Below is a small trained network, with its code and all its weights. Each question gives an input and a class and asks what happens when units are switched off, that is, made to give their printed mean instead of their output.

import numpy as np


def w(rows, s, z=0):
    codes = np.array(rows[::2]) - 128.0
    scale = np.full(codes.shape[1], s)
    scale[-1] = z or s
    return codes * scale


def f(y):
    return y / 2 * (1 + np.tanh(0.7978845608 * (y + 0.044715 * y**3)))


def log_softmax(a):
    a = a - a.max(-1, keepdims=True)
    return a - np.log(np.exp(a).sum(-1, keepdims=True))


def net(x, mask):
    res = np.array(x, float).reshape(1, 4) / 4 @ E
    y = f(res @ A[0][:, :-1].T + A[0][:, -1])
    res = res + np.where(mask, y, B[0][:, -1]) @ B[0][:, :-1]
    return log_softmax(res[-1] @ U[:, :-1].T + U[:, -1])


A, B = {}, {}
E = w([
[28,28,52,51,238,183],'x0',
[227,71,240,8,88,245],'x1',
[220,190,81,212,240,248],'x2',
[213,19,3,162,42,122],'x3',
],0.005)
A[0] = w([
[181,176,82,209,211,207,119],'n0',
[181,169,79,200,222,208,146],'n1',
[245,56,250,13,73,253,160],'n2',
[34,87,149,67,42,26,205],'n3',
[206,225,194,199,47,96,121],'n4',
[46,220,233,86,198,131,118],'n5',
[189,29,26,139,58,112,79],'n6',
[196,38,33,153,53,117,84],'n7',
[162,31,32,130,106,139,56],'n8',
[47,187,34,226,149,25,2],'n9',
[222,57,39,150,40,122,89],'n10',
[41,48,52,83,226,181,40],'n11',
[41,221,232,89,204,118,131],'n12',
[55,216,238,77,200,139,114],'n13',
[30,82,149,73,40,20,182],'n14',
[212,221,174,221,36,68,118],'n15',
[38,51,49,81,229,180,51],'n16',
[31,86,148,67,43,22,200],'n17',
[181,178,81,205,206,210,132],'n18',
[225,225,180,230,44,81,140],'n19',
[52,187,33,225,152,25,2],'n20',
[182,180,81,204,206,207,122],'n21',
],0.0051,0.0008)
B[0] = w([
[159,58,208,214,36,202,196],'n0',
[160,51,216,209,45,185,200],'n1',
[7,253,8,6,29,248,253],'n2',
[206,62,210,237,35,212,201],'n3',
[56,76,156,31,222,54,204],'n4',
[229,210,39,209,190,57,191],'n5',
[223,203,39,192,184,56,181],'n6',
[212,190,48,166,200,48,182],'n7',
[168,142,84,120,211,49,164],'n8',
[10,228,49,21,32,245,209],'n9',
[195,194,45,132,211,42,186],'n10',
[49,36,211,41,224,42,200],'n11',
[236,199,44,213,190,47,193],'n12',
[228,216,31,193,190,61,191],'n13',
[203,56,215,238,30,212,203],'n14',
[38,35,213,37,224,46,215],'n15',
[53,27,211,41,226,37,203],'n16',
[200,54,211,238,34,206,203],'n17',
[151,58,204,211,36,207,196],'n18',
[24,44,208,38,208,60,219],'n19',
[12,233,50,26,33,242,208],'n20',
[158,64,207,208,37,209,195],'n21',
],0.0052,0.0059)
U = w([
[203,21,249,252,4,237,157],'0',
[1,252,18,5,27,250,107],'1',
[32,9,235,25,246,8,200],'2',
[253,235,11,240,213,23,2],'3',
],0.0052,0.00071)

Each question gives the input, the list of numbers given to net, and the class t.
The units are the neurons (one row each of A and B). Each row of codes is followed by its name. A weight is (code - 128) times the scale printed after its matrix; where a second scale follows, it is the last column's (A, B and U).
mask holds one flag per neuron, in row order. A switched-off neuron (its flag False) gives its mean, the last column of its row in B, instead of its output. The means were averaged over made-up inputs and are rounded, as every weight is.
A unit's drop is (log p(t) with every unit on - log p(t) with that unit switched off) / (log p(t) with every unit on - log p(t) with every unit switched off).
The circuit of an input: a set's keep is (log p(t) with only the set's units on - log p(t) with every unit switched off) / (log p(t) with every unit on - log p(t) with every unit switched off). Starting from the 12 units with the biggest drops (on a tie, the unit counted first), units are removed one at a time, each time the one whose removal leaves the highest keep (on an exact tie, the one counted first), for as long as the keep stays at least 0.8.
circuit, biggest first: the units of the circuit, biggest drop first
unit that matters most: the unit with the biggest drop
top k neurons: the k neurons with the biggest drops, biggest first
drop when u is switched off: that unit's drop, to one decimal
input [-3,5,1,3], class 1: unit that matters most : n2
input [2,-4,-3,5], class 3: circuit, biggest first : n6, n7
input [-7,4,6,4], class 2: circuit, biggest first : n19, n15
input [-7,6,6,5], class 2: top 3 neurons : n19, n15, n4
input [-6,-5,-3,6], class 2: top 3 neurons : n15, n19, n2
input [5,-8,-5,-1], class 1: top 2 neurons : n9, n20
input [7,0,-5,8], class 3: top 2 neurons : n6, n7
input [8,-2,4,8], class 2: top 2 neurons : n16, n11
input [-7,-6,1,0], class 2: top 4 neurons : n15, n19, n2, n4
input [6,6,-1,-1], class 1: top 2 neurons : n2, n15
input [-2,-8,-4,8], class 1: top 3 neurons : n9, n20, n12
input [8,-5,8,-6], class 0: drop when n18 is switched off : 0.4
input [-4,-6,-1,2], class 1: drop when n20 is switched off : 0.2
input [3,8,-8,-4], class 0: circuit, biggest first : n3
input [-7,-8,8,4], class 0: drop when n0 is switched off : 0.6
